Below is a small trained network, with its code and all its weights. Each question gives an input and a class and asks what happens when units are switched off, that is, made to give their printed mean instead of their output.

import numpy as np


def w(rows, s, z=0):
    codes = np.array(rows[::2]) - 128.0
    scale = np.full(codes.shape[1], s)
    scale[-1] = z or s
    return codes * scale


def f(y):
    return y / 2 * (1 + np.tanh(0.7978845608 * (y + 0.044715 * y**3)))


def log_softmax(a):
    a = a - a.max(-1, keepdims=True)
    return a - np.log(np.exp(a).sum(-1, keepdims=True))


def net(x, mask):
    res = np.array(x, float).reshape(1, 7) / 4 @ E
    y = f(res @ A[0][:, :-1].T + A[0][:, -1])
    res = res + np.where(mask, y, B[0][:, -1]) @ B[0][:, :-1]
    return log_softmax(res[-1] @ U[:, :-1].T + U[:, -1])


A, B = {}, {}
E = w([
[163,51,73,202,254,192,117],'x0',
[120,103,140,92,147,136,89],'x1',
[116,140,142,138,124,145,126],'x2',
[121,99,135,105,139,119,111],'x3',
[155,154,101,108,143,117,131],'x4',
[173,165,126,132,122,145,93],'x5',
[230,149,237,67,172,130,227],'x6',
],0.0079)
A[0] = w([
[148,97,93,167,224,204,137,228],'n0',
[57,135,52,106,98,107,96,255],'n1',
[97,95,99,209,166,124,99,161],'n2',
[61,161,1,184,192,106,72,220],'n3',
[113,119,190,124,181,153,182,182],'n4',
[33,175,56,139,86,164,98,227],'n5',
],0.0096,0.0035)
B[0] = w([
[165,95,76,231,166,184,158,212],'n0',
[114,92,81,31,2,100,86,211],'n1',
[109,129,58,176,194,181,44,192],'n2',
[60,180,84,230,132,117,93,247],'n3',
[232,110,185,99,190,106,148,165],'n4',
[168,97,100,115,75,82,45,220],'n5',
],0.01,0.013)
U = w([
[123,134,88,113,7,82,58,41],'0',
[8,175,45,198,206,199,58,89],'1',
[151,233,255,69,93,89,195,254],'2',
[244,80,91,207,173,213,213,2],'3',
],0.0081,0.0038)

Each question gives the input, the list of numbers given to net, and the class t.
The units are the neurons (one row each of A and B). Each row of codes is followed by its name. A weight is (code - 128) times the scale printed after its matrix; where a second scale follows, it is the last column's (A, B and U).
mask holds one flag per neuron, in row order. A switched-off neuron (its flag False) gives its mean, the last column of its row in B, instead of its output. The means were averaged over made-up inputs and are rounded, as every weight is.
A unit's drop is (log p(t) with every unit on - log p(t) with that unit switched off) / (log p(t) with every unit on - log p(t) with every unit switched off).
The circuit of an input: a set's keep is (log p(t) with only the set's units on - log p(t) with every unit switched off) / (log p(t) with every unit on - log p(t) with every unit switched off). Starting from all 6 units, units are removed one at a time, each time the one whose removal leaves the highest keep (on an exact tie, the one counted first), for as long as the keep stays at least 0.8.
units of the circuit, in order: the units of the circuit, biggest drop first
unit that matters most: the unit with the biggest drop
k most important neurons: the k neurons with the biggest drops, biggest first
drop when u is switched off: that unit's drop, to one decimal
input [-1,-6,-2,-7,6,-7,4], class 2: unit that matters most -> n0
input [5,3,1,4,0,3,1], class 3: 2 most important neurons -> (n0 n3)
input [5,2,-3,-6,-5,-2,1], class 3: units of the circuit, in order -> (n0 n3)
input [0,-6,-4,-4,0,-7,3], class 2: 3 most important neurons -> (n0 n2 n3)
input [0,1,-6,-7,6,0,-8], class 0: 2 most important neurons -> (n1 n5)
input [1,2,4,5,-7,-4,1], class 3: 2 most important neurons -> (n3 n1)
input [-1,-5,-8,5,-3,-3,-7], class 0: drop when n5 is switched off -> 0.2
input [-7,-6,-3,-2,6,-4,2], class 2: drop when n5 is switched off -> 0.1
input [-1,5,-6,4,1,8,-8], class 0: drop when n5 is switched off -> 0.2
input [7,1,-4,8,3,7,1], class 3: 2 most important neurons -> (n0 n1)
